Below are the code and all the weights of a small trained network. Each question names an input and a class and asks about switching units off, where a switched-off unit gives its printed mean instead of its output.

import numpy as np


def w(rows, s, z=0):
    codes = np.array(rows[::2]) - 128.0
    scale = np.full(codes.shape[1], s)
    scale[-1] = z or s
    return codes * scale


def norm(h):
    return h / np.sqrt((h * h).mean(-1, keepdims=True) + 1e-5)


def f(y):
    return np.maximum(y, 0)


def log_softmax(a):
    a = a - a.max(-1, keepdims=True)
    return a - np.log(np.exp(a).sum(-1, keepdims=True))


def net(x, mask):
    res = np.array(x, float).reshape(1, 4) / 4 @ E
    u = 0
    for l in range(4):
        y = f(norm(res) @ A[l][:, :-1].T + A[l][:, -1])
        res = res + np.where(mask[u : u + 3], y, B[l][:, -1]) @ B[l][:, :-1]
        u += 3
    return log_softmax(norm(res)[-1] @ U[:, :-1].T + U[:, -1])


A, B = {}, {}
E = w([
[35,171,106,112,172,178,183,60,155,220,119],'x0',
[9,35,251,58,149,205,5,237,92,76,107],'x1',
[236,96,2,176,106,128,59,207,172,249,124],'x2',
[25,110,96,76,18,120,177,156,2,45,227],'x3',
],0.0074)
A[0] = w([
[188,178,165,53,151,104,134,2,182,119,96,102],'0.n1',
[138,111,149,236,178,132,54,106,229,162,79,14],'0.n2',
[134,125,217,183,124,8,111,93,152,58,114,2],'0.n3',
],0.0062,0.00057)
B[0] = w([
[143,99,181,155,87,181,170,241,136,141,127,237],'0.n1',
[92,96,53,208,249,146,155,115,230,157,231,253],'0.n2',
[114,101,145,15,98,140,244,97,73,98,155,203],'0.n3',
],0.012,0.0054)
A[1] = w([
[78,2,138,132,155,120,82,138,190,67,55,30],'1.n1',
[93,99,232,88,176,184,156,113,156,125,118,179],'1.n2',
[111,220,128,102,118,97,178,94,195,135,100,6],'1.n3',
],0.0064,0.0018)
B[1] = w([
[151,192,164,88,72,169,217,147,75,113,175,195],'1.n1',
[129,99,124,131,80,110,113,168,186,173,47,253],'1.n2',
[161,151,173,70,117,149,251,131,158,130,147,162],'1.n3',
],0.013,0.0056)
A[2] = w([
[254,65,81,200,64,76,130,137,139,117,133,183],'2.n1',
[80,74,57,114,75,142,118,105,103,97,164,2],'2.n2',
[52,103,41,150,104,252,115,83,207,174,74,183],'2.n3',
],0.0067,0.00069)
B[2] = w([
[209,112,109,147,81,125,243,167,205,24,191,240],'2.n1',
[83,137,92,153,254,103,171,68,67,211,104,194],'2.n2',
[109,251,166,120,138,48,135,66,76,44,216,253],'2.n3',
],0.0081,0.0057)
A[3] = w([
[136,120,46,254,174,110,106,167,214,132,132,124],'3.n1',
[148,93,28,76,79,28,112,78,39,13,177,183],'3.n2',
[175,101,94,212,53,78,216,128,143,163,209,247],'3.n3',
],0.0068,0.0015)
B[3] = w([
[166,144,50,222,201,111,70,129,172,106,75,197],'3.n1',
[192,182,127,148,174,48,61,21,139,176,179,193],'3.n2',
[124,126,163,136,123,197,71,246,142,94,33,245],'3.n3',
],0.013,0.012)
U = w([
[78,170,186,54,159,1,81,52,64,145,173,129],'0',
[213,193,94,225,187,116,34,171,176,132,126,3],'1',
[87,94,228,73,51,207,226,205,94,74,87,217],'2',
],0.0099,0.00042)

Each question gives the input, the list of numbers given to net, and the class t.
The units are the neurons (one row each of A and B). Each row of codes is followed by its name. A weight is (code - 128) times the scale printed after its matrix; where a second scale follows, it is the last column's (A, B and U).
mask holds one flag per neuron, layer by layer. A switched-off neuron (its flag False) gives its mean, the last column of its row in B, instead of its output. The means were averaged over made-up inputs and are rounded, as every weight is.
A unit's drop is (log p(t) with every unit on - log p(t) with that unit switched off) / (log p(t) with every unit on - log p(t) with every unit switched off).
The circuit of an input: a set's keep is (log p(t) with only the set's units on - log p(t) with every unit switched off) / (log p(t) with every unit on - log p(t) with every unit switched off). Starting from all 12 units, units are removed one at a time, each time the one whose removal leaves the highest keep (on an exact tie, the one counted first), for as long as the keep stays at least 0.8.
units of the circuit, in order: the units of the circuit, biggest drop first
unit that matters most: the unit with the biggest drop
k most important neurons: the k neurons with the biggest drops, biggest first
top k neurons in layer l: the k neurons of layer l with the biggest drops, biggest first
drop of u: that unit's drop, to one decimal
input [-4,-5,-1,2], class 2: 2 most important neurons -> (3.n1, 2.n1)
input [-7,2,-5,1], class 0: 2 most important neurons -> (0.n1, 3.n2)
input [-8,0,-6,8], class 0: unit that matters most -> 3.n2
input [-7,-8,-3,3], class 2: 3 most important neurons -> (3.n1, 2.n1, 3.n3)
input [-1,6,-1,8], class 0: units of the circuit, in order -> (0.n1, 3.n2)
input [3,-5,-2,7], class 0: units of the circuit, in order -> (3.n2, 3.n1)
input [-5,5,-2,5], class 0: 3 most important neurons -> (0.n1, 3.n3, 3.n2)
input [-2,-2,-6,-8], class 2: 3 most important neurons -> (0.n3, 3.n2, 0.n1)
input [-6,-8,-4,5], class 0: 2 most important neurons -> (3.n2, 0.n3)
input [8,6,-7,8], class 0: 2 most important neurons -> (3.n3, 0.n1)
input [0,-8,-6,5], class 2: 2 most important neurons -> (2.n3, 1.n3)
input [3,5,2,2], class 2: 3 most important neurons -> (3.n2, 1.n1, 0.n2)
input [8,5,1,1], class 0: top 2 neurons in layer 2 -> (2.n3, 2.n1)
input [-5,-6,-7,8], class 0: unit that matters most -> 3.n2
input [1,3,-6,-8], class 2: top 2 neurons in layer 0 -> (0.n3, 0.n1)
input [-7,-1,-7,3], class 0: drop of 3.n2 -> 0.2
input [-1,-3,-5,5], class 0: drop of 3.n2 -> 0.3
